Below are the code and all the weights of a small trained network. Each question names an input and a class and asks about switching units off, where a switched-off unit gives its printed mean instead of its output.

import numpy as np


def w(rows, s, z=0):
    codes = np.array(rows[::2]) - 128.0
    scale = np.full(codes.shape[1], s)
    scale[-1] = z or s
    return codes * scale


def f(y):
    return y / 2 * (1 + np.tanh(0.7978845608 * (y + 0.044715 * y**3)))


def log_softmax(a):
    a = a - a.max(-1, keepdims=True)
    return a - np.log(np.exp(a).sum(-1, keepdims=True))


def net(x, mask):
    res = np.array(x, float).reshape(1, 5) / 4 @ E
    y = f(res @ A[0][:, :-1].T + A[0][:, -1])
    res = res + np.where(mask, y, B[0][:, -1]) @ B[0][:, :-1]
    return log_softmax(res[-1] @ U[:, :-1].T + U[:, -1])


A, B = {}, {}
E = w([
[129,129,128,127,128,128,127,128,129,129,128],'x0',
[125,215,82,171,175,89,136,208,182,145,112],'x1',
[64,65,92,186,67,59,102,165,151,1,174],'x2',
[17,120,84,96,168,128,164,90,121,140,93],'x3',
[103,123,146,69,64,48,53,118,188,199,144],'x4',
],0.007)
A[0] = w([
[127,112,107,181,163,169,160,143,102,37,121,111],'neuron 1',
[95,113,138,113,91,69,90,135,150,154,129,125],'neuron 2',
[107,195,86,169,152,68,133,190,169,105,123,89],'neuron 3',
[223,111,152,152,89,98,94,165,141,80,133,94],'neuron 4',
[198,124,145,138,99,108,122,146,134,107,135,93],'neuron 5',
[132,137,133,110,114,122,123,117,131,178,118,131],'neuron 6',
[75,84,115,164,82,64,105,154,144,24,140,3],'neuron 7',
[123,118,123,162,147,154,148,143,107,87,122,107],'neuron 8',
[124,165,111,147,142,115,134,159,148,135,125,89],'neuron 9',
[75,120,125,120,138,117,144,119,130,127,115,75],'neuron 10',
[121,41,139,104,76,144,123,70,105,76,134,66],'neuron 11',
[6,106,109,107,152,108,148,115,129,109,117,76],'neuron 12',
[97,103,126,111,79,44,71,134,160,159,131,104],'neuron 13',
],0.013,0.0023)
B[0] = w([
[172,159,128,100,113,102,157,127,164,39,143,212],'neuron 1',
[153,151,127,121,130,124,158,137,139,53,129,177],'neuron 2',
[112,25,195,117,110,117,71,130,92,135,132,205],'neuron 3',
[32,160,68,186,126,146,128,111,124,137,123,189],'neuron 4',
[68,137,78,147,133,116,124,131,132,148,123,159],'neuron 5',
[173,130,118,129,151,147,164,138,119,123,128,149],'neuron 6',
[196,165,132,80,169,163,157,115,124,248,107,253],'neuron 7',
[151,152,133,114,117,117,142,132,148,81,130,167],'neuron 8',
[129,86,161,124,107,140,113,111,109,137,132,153],'neuron 9',
[103,151,113,157,115,140,120,123,134,135,131,150],'neuron 10',
[115,38,197,126,120,101,65,158,107,139,128,200],'neuron 11',
[51,165,58,201,120,136,116,129,129,147,132,204],'neuron 12',
[170,148,135,118,123,127,165,122,140,21,138,198],'neuron 13',
],0.016,0.013)
U = w([
[189,171,128,100,120,96,177,137,164,4,160,159],'0',
[205,171,138,77,225,180,153,113,110,254,90,254],'1',
[98,20,218,129,104,94,46,154,86,124,139,30],'2',
[22,179,19,212,121,129,114,122,136,134,140,50],'3',
],0.0084,0.0008)

Each question gives the input, the list of numbers given to net, and the class t.
The units are the neurons (one row each of A and B). Each row of codes is followed by its name. A weight is (code - 128) times the scale printed after its matrix; where a second scale follows, it is the last column's (A, B and U).
mask holds one flag per neuron, in row order. A switched-off neuron (its flag False) gives its mean, the last column of its row in B, instead of its output. The means were averaged over made-up inputs and are rounded, as every weight is.
A unit's drop is (log p(t) with every unit on - log p(t) with that unit switched off) / (log p(t) with every unit on - log p(t) with every unit switched off).
The circuit of an input: a set's keep is (log p(t) with only the set's units on - log p(t) with every unit switched off) / (log p(t) with every unit on - log p(t) with every unit switched off). Starting from the 12 units with the biggest drops (on a tie, the unit counted first), units are removed one at a time, each time the one whose removal leaves the highest keep (on an exact tie, the one counted first), for as long as the keep stays at least 0.8.
units of the circuit, in order: the units of the circuit, biggest drop first
most important unit: the unit with the biggest drop
k most important neurons: the k neurons with the biggest drops, biggest first
drop of u: that unit's drop, to one decimal
input [-5,3,-1,6,-1], class 3: 3 most important neurons	[neuron 7; neuron 11; neuron 12]
input [-3,3,6,-2,3], class 1: 2 most important neurons	[neuron 7; neuron 1]
input [6,-3,5,-4,2], class 1: 3 most important neurons	[neuron 7; neuron 12; neuron 3]
input [1,8,8,3,8], class 0: 3 most important neurons	[neuron 13; neuron 2; neuron 11]
input [-8,-5,2,4,5], class 0: 3 most important neurons	[neuron 13; neuron 3; neuron 2]
input [-7,0,-4,-8,8], class 0: units of the circuit, in order	[neuron 13]
input [-5,7,-3,6,5], class 2: 2 most important neurons	[neuron 3; neuron 7]
input [6,6,-3,7,-5], class 3: 2 most important neurons	[neuron 11; neuron 7]
input [7,3,3,-4,-1], class 3: 2 most important neurons	[neuron 4; neuron 11]
input [3,6,1,-2,-4], class 2: 2 most important neurons	[neuron 3; neuron 13]
input [6,-3,3,7,5], class 3: 2 most important neurons	[neuron 12; neuron 1]
input [5,1,3,1,2], class 1: 2 most important neurons	[neuron 1; neuron 7]
input [0,-8,-6,-8,-2], class 2: 3 most important neurons	[neuron 7; neuron 12; neuron 11]
input [4,7,0,4,7], class 0: 2 most important neurons	[neuron 13; neuron 2]
input [4,7,-2,5,6], class 2: most important unit	neuron 3
input [-6,-6,-7,7,7], class 0: units of the circuit, in order	[neuron 7; neuron 3]
input [-2,4,-3,-7,6], class 3: 4 most important neurons	[neuron 4; neuron 1; neuron 5; neuron 7]
input [-4,-5,-2,5,-1], class 2: drop of neuron 4	1.1
input [4,1,-7,8,-4], class 3: drop of neuron 7	1.5
input [2,4,1,-4,1], class 2: drop of neuron 3	1.2
input [5,3,-5,8,0], class 3: units of the circuit, in order	[neuron 7]
input [-4,4,-1,-6,-5], class 3: drop of neuron 2	0.2
